Here is a tiny trained network, its code and every weight. The questions are about switching its units off for an input and a class, where a switched-off unit gives its printed mean instead of its output.

import numpy as np


def w(rows, s, z=0):
    codes = np.array(rows[::2]) - 128.0
    scale = np.full(codes.shape[1], s)
    scale[-1] = z or s
    return codes * scale


def norm(h):
    return h / np.sqrt((h * h).mean(-1, keepdims=True) + 1e-5)


def f(y):
    return y / 2 * (1 + np.tanh(0.7978845608 * (y + 0.044715 * y**3)))


def log_softmax(a):
    a = a - a.max(-1, keepdims=True)
    return a - np.log(np.exp(a).sum(-1, keepdims=True))


def net(x, mask):
    res = np.array(x, float).reshape(1, 6) / 4 @ E
    u = 0
    for l in range(3):
        y = f(norm(res) @ A[l][:, :-1].T + A[l][:, -1])
        res = res + np.where(mask[u : u + 4], y, B[l][:, -1]) @ B[l][:, :-1]
        u += 4
    return log_softmax(norm(res)[-1] @ U[:, :-1].T + U[:, -1])


A, B = {}, {}
E = w([
[161,98,163,133,137,123,8,130,103,104,78,167],'x0',
[123,127,128,105,137,112,116,147,144,149,137,129],'x1',
[122,125,135,137,123,133,120,133,137,127,145,135],'x2',
[140,211,99,153,93,105,168,181,95,152,145,222],'x3',
[145,97,161,86,113,189,123,197,70,132,137,80],'x4',
[130,149,134,111,95,143,113,107,134,133,139,130],'x5',
],0.012)
A[0] = w([
[138,56,141,46,62,217,231,217,61,151,149,128,125],'0.n0',
[93,98,116,118,130,161,226,86,217,147,165,1,133],'0.n1',
[99,173,48,141,77,127,252,183,125,159,214,96,5],'0.n2',
[86,82,107,123,178,63,74,6,186,76,140,126,122],'0.n3',
],0.0062,0.0033)
B[0] = w([
[105,196,181,104,216,142,112,111,93,82,148,104,252],'0.n0',
[231,165,54,146,83,105,71,194,120,63,149,247,254],'0.n1',
[68,124,193,107,123,174,177,59,149,134,98,82,252],'0.n2',
[129,138,210,77,165,135,160,97,169,109,96,165,220],'0.n3',
],0.012,0.0066)
A[1] = w([
[61,90,108,183,115,46,171,18,163,223,137,101,4],'1.n0',
[140,176,55,134,134,103,195,81,195,98,174,153,151],'1.n1',
[206,186,81,116,115,143,97,255,25,72,216,125,3],'1.n2',
[148,95,130,101,148,152,64,150,155,46,132,26,127],'1.n3',
],0.0071,0.0022)
B[1] = w([
[114,4,70,108,113,222,80,104,152,105,162,21,155],'1.n0',
[101,2,65,153,68,127,120,172,74,214,143,86,220],'1.n1',
[137,36,144,45,198,162,13,55,117,22,78,196,255],'1.n2',
[114,92,89,127,108,225,97,125,75,154,78,72,198],'1.n3',
],0.0093,0.0073)
A[2] = w([
[131,130,149,126,123,243,110,192,23,175,147,2,49],'2.n0',
[203,73,93,181,62,40,108,137,157,92,173,221,10],'2.n1',
[191,107,10,154,56,45,98,141,169,94,39,205,17],'2.n2',
[90,154,77,155,36,117,203,142,181,156,114,53,57],'2.n3',
],0.0076,0.0013)
B[2] = w([
[136,133,85,226,57,41,200,154,225,252,133,120,240],'2.n0',
[72,197,182,123,152,104,204,156,180,189,132,42,234],'2.n1',
[103,203,133,182,148,112,165,146,99,134,224,116,253],'2.n2',
[195,88,118,93,160,137,45,126,108,97,70,130,194],'2.n3',
],0.013,0.0063)
U = w([
[127,250,158,166,155,75,238,172,138,141,241,116,2],'0',
[185,103,166,93,208,172,47,110,122,25,57,160,157],'1',
[146,8,75,174,45,163,118,154,117,207,94,38,217],'2',
],0.011,0.0018)

Each question gives the input, the list of numbers given to net, and the class t.
The units are the neurons (one row each of A and B). Each row of codes is followed by its name. A weight is (code - 128) times the scale printed after its matrix; where a second scale follows, it is the last column's (A, B and U).
mask holds one flag per neuron, layer by layer. A switched-off neuron (its flag False) gives its mean, the last column of its row in B, instead of its output. The means were averaged over made-up inputs and are rounded, as every weight is.
A unit's drop is (log p(t) with every unit on - log p(t) with that unit switched off) / (log p(t) with every unit on - log p(t) with every unit switched off).
The circuit of an input: a set's keep is (log p(t) with only the set's units on - log p(t) with every unit switched off) / (log p(t) with every unit on - log p(t) with every unit switched off). Starting from all 12 units, units are removed one at a time, each time the one whose removal leaves the highest keep (on an exact tie, the one counted first), for as long as the keep stays at least 0.8.
circuit, biggest first: the units of the circuit, biggest drop first
top k neurons: the k neurons with the biggest drops, biggest first
k most important neurons of layer l: the k neurons of layer l with the biggest drops, biggest first
drop of u: that unit's drop, to one decimal
input [-8,-2,2,-2,1,2], class 1: circuit, biggest first -> (1.n2, 0.n1)
input [-4,-2,0,-3,4,7], class 1: circuit, biggest first -> (0.n1)
input [8,-5,1,0,4,-4], class 2: circuit, biggest first -> (0.n1, 2.n0)
input [1,5,2,6,8,-8], class 1: 2 most important neurons of layer 2 -> (2.n2, 2.n1)
input [-2,1,-3,-8,5,-2], class 1: top 2 neurons -> (0.n1, 1.n2)
input [0,4,2,-5,-5,-5], class 0: top 3 neurons -> (0.n1, 0.n0, 0.n2)
input [0,-4,2,-5,-4,-1], class 0: top 3 neurons -> (0.n1, 0.n0, 0.n2)
input [-6,-6,4,0,6,6], class 1: circuit, biggest first -> (0.n1, 1.n2)
input [5,2,6,2,-4,-2], class 0: 2 most important neurons of layer 0 -> (0.n2, 0.n0)
input [1,1,-5,-7,3,4], class 2: 2 most important neurons of layer 1 -> (1.n3, 1.n2)
input [-4,7,1,-8,-1,3], class 0: top 2 neurons -> (0.n1, 2.n2)
input [2,-7,2,-3,7,-7], class 2: top 2 neurons -> (0.n1, 2.n0)
input [-5,7,5,-7,5,-4], class 1: drop of 0.n1 -> 3.9
input [-4,-8,-5,-6,4,6], class 1: circuit, biggest first -> (0.n1)
input [0,7,-2,3,-4,3], class 2: drop of 0.n1 -> 1.0
input [-5,2,-2,-5,7,3], class 1: drop of 0.n1 -> 2.8
